Here is a tiny trained network, its code and every weight. The questions are about switching its units off for an input and a class, where a switched-off unit gives its printed mean instead of its output.

import numpy as np


def w(rows, s, z=0):
    codes = np.array(rows[::2]) - 128.0
    scale = np.full(codes.shape[1], s)
    scale[-1] = z or s
    return codes * scale


def norm(h):
    return h / np.sqrt((h * h).mean(-1, keepdims=True) + 1e-5)


def f(y):
    return y / 2 * (1 + np.tanh(0.7978845608 * (y + 0.044715 * y**3)))


def log_softmax(a):
    a = a - a.max(-1, keepdims=True)
    return a - np.log(np.exp(a).sum(-1, keepdims=True))


def net(x, mask):
    res = np.array(x, float).reshape(1, 6) / 4 @ E
    u = 0
    for l in range(4):
        y = f(norm(res) @ A[l][:, :-1].T + A[l][:, -1])
        res = res + np.where(mask[u : u + 7], y, B[l][:, -1]) @ B[l][:, :-1]
        u += 7
    return log_softmax(norm(res)[-1] @ U[:, :-1].T + U[:, -1])


A, B = {}, {}
E = w([
[76,35,69,148,2],'x0',
[204,122,53,168,135],'x1',
[124,200,62,67,62],'x2',
[63,176,133,220,127],'x3',
[128,129,128,129,129],'x4',
[127,130,129,127,128],'x5',
],0.0046)
A[0] = w([
[133,2,120,180,120,141],'L0N0',
[152,74,115,53,151,103],'L0N1',
[151,149,160,155,187,253],'L0N2',
[107,151,77,92,71,71],'L0N3',
[92,152,149,104,113,191],'L0N4',
[162,158,61,145,137,121],'L0N5',
[135,101,134,90,118,12],'L0N6',
],0.008,0.0038)
B[0] = w([
[95,147,102,86,144,254],'L0N0',
[122,160,188,146,52,184],'L0N1',
[61,116,57,74,94,253],'L0N2',
[119,182,127,55,167,181],'L0N3',
[132,90,174,79,51,195],'L0N4',
[90,148,158,103,74,167],'L0N5',
[203,126,173,254,125,103],'L0N6',
],0.0069,0.0034)
A[1] = w([
[236,119,1,175,153,100],'L1N0',
[164,238,156,110,220,24],'L1N1',
[120,16,104,157,236,189],'L1N2',
[184,48,151,50,136,109],'L1N3',
[172,203,62,118,99,2],'L1N4',
[137,19,207,206,185,157],'L1N5',
[199,163,30,209,117,153],'L1N6',
],0.0065,0.0022)
B[1] = w([
[88,60,255,65,111,159],'L1N0',
[161,83,123,119,183,152],'L1N1',
[79,229,121,48,53,234],'L1N2',
[211,155,96,193,76,249],'L1N3',
[78,130,160,82,126,192],'L1N4',
[137,251,71,33,53,153],'L1N5',
[120,126,226,94,105,143],'L1N6',
],0.0076,0.0018)
A[2] = w([
[1,170,147,185,143,184],'L2N0',
[106,163,225,116,133,254],'L2N1',
[159,64,152,76,116,111],'L2N2',
[89,130,121,102,111,215],'L2N3',
[163,88,145,125,196,108],'L2N4',
[133,90,96,157,90,119],'L2N5',
[108,156,134,207,151,104],'L2N6',
],0.0078,0.0029)
B[2] = w([
[254,135,124,132,81,240],'L2N0',
[240,32,131,105,121,214],'L2N1',
[189,129,110,215,120,161],'L2N2',
[205,86,199,112,158,255],'L2N3',
[126,159,60,165,136,103],'L2N4',
[174,155,119,58,196,138],'L2N5',
[198,201,74,155,53,106],'L2N6',
],0.005,0.0046)
A[3] = w([
[67,70,80,155,59,92],'L3N0',
[106,147,180,111,78,177],'L3N1',
[184,189,160,104,254,196],'L3N2',
[75,130,96,47,165,172],'L3N3',
[162,62,73,47,92,221],'L3N4',
[187,53,164,99,175,177],'L3N5',
[203,133,103,134,82,249],'L3N6',
],0.0067,0.0014)
B[3] = w([
[198,86,41,73,246,139],'L3N0',
[182,117,135,143,165,167],'L3N1',
[97,23,30,125,81,148],'L3N2',
[95,190,142,244,73,164],'L3N3',
[47,149,179,195,234,254],'L3N4',
[49,118,126,198,88,172],'L3N5',
[117,197,63,254,132,197],'L3N6',
],0.0051,0.008)
U = w([
[114,208,124,14,95,132],'0',
[146,38,196,105,90,131],'1',
[78,67,27,108,206,123],'2',
[105,155,135,167,128,155],'3',
[228,156,87,174,92,116],'4',
[102,153,142,162,136,142],'5',
[146,158,142,141,213,64],'6',
[221,136,131,55,251,5],'7',
],0.015,0.026)

Each question gives the input, the list of numbers given to net, and the class t.
The units are the neurons (one row each of A and B). Each row of codes is followed by its name. A weight is (code - 128) times the scale printed after its matrix; where a second scale follows, it is the last column's (A, B and U).
mask holds one flag per neuron, layer by layer. A switched-off neuron (its flag False) gives its mean, the last column of its row in B, instead of its output. The means were averaged over made-up inputs and are rounded, as every weight is.
A unit's drop is (log p(t) with every unit on - log p(t) with that unit switched off) / (log p(t) with every unit on - log p(t) with every unit switched off).
The circuit of an input: a set's keep is (log p(t) with only the set's units on - log p(t) with every unit switched off) / (log p(t) with every unit on - log p(t) with every unit switched off). Starting from the 12 units with the biggest drops (on a tie, the unit counted first), units are removed one at a time, each time the one whose removal leaves the highest keep (on an exact tie, the one counted first), for as long as the keep stays at least 0.8.
units of the circuit, in order: the units of the circuit, biggest drop first
most important unit: the unit with the biggest drop
top k neurons: the k neurons with the biggest drops, biggest first
top k neurons in layer l: the k neurons of layer l with the biggest drops, biggest first
input [7,1,1,-4,-3,3], class 2: units of the circuit, in order	L3N0; L2N0
input [6,-4,4,-6,6,-4], class 2: top neuron	L2N0
input [-4,8,-7,-8,-3,1], class 1: top 2 neurons	L1N0; L0N4
input [5,-3,-2,-6,7,3], class 3: top 2 neurons in layer 2	L2N5; L2N0
input [2,-3,-1,7,-6,6], class 4: units of the circuit, in order	L2N0; L3N4
input [1,-6,-6,1,-4,-6], class 0: top 2 neurons	L1N5; L1N2
input [2,-3,-6,-6,6,7], class 5: top 4 neurons	L0N1; L0N0; L2N0; L3N6
input [7,8,-6,-2,-7,3], class 1: top 3 neurons	L1N0; L0N2; L1N6
input [2,7,-7,-6,-7,-7], class 0: top 3 neurons	L1N2; L0N4; L1N5
input [-6,8,-6,-1,7,1], class 1: top 2 neurons	L1N0; L2N1
input [8,6,7,7,4,-3], class 2: units of the circuit, in order	L3N0; L1N3
input [6,-2,1,-5,-2,4], class 2: top 3 neurons	L2N0; L3N0; L3N3
input [-6,6,0,-4,0,0], class 1: units of the circuit, in order	L1N0; L0N3
input [-5,1,0,-3,3,2], class 2: units of the circuit, in order	L3N2
input [7,-2,1,8,2,-3], class 4: units of the circuit, in order	L2N0; L0N2; L3N4
input [1,-3,4,-1,-3,-5], class 5: top 2 neurons	L1N2; L2N0
input [-2,-4,-2,7,5,-2], class 4: units of the circuit, in order	L2N0; L3N4
input [6,7,-2,4,2,1], class 1: top 2 neurons in layer 0	L0N2; L0N4
input [5,-2,7,-8,1,-6], class 4: top 3 neurons	L0N2; L1N3; L1N2
input [0,3,-7,-7,3,-7], class 0: most important unit	L1N2
input [-2,-6,-8,4,-3,1], class 0: top 2 neurons	L1N5; L1N2
input [7,7,-7,4,2,-1], class 0: top 3 neurons	L1N2; L1N5; L0N2
input [-3,-6,-8,-6,5,6], class 0: top 2 neurons	L1N5; L1N2
input [-8,0,7,0,0,4], class 2: units of the circuit, in order	L3N2; L1N1
input [-1,-4,-6,7,-3,1], class 4: top 3 neurons	L2N0; L0N2; L1N4
input [5,0,-8,2,-6,7], class 0: units of the circuit, in order	L1N2; L1N5
input [-5,5,-5,-4,8,2], class 3: most important unit	L0N2
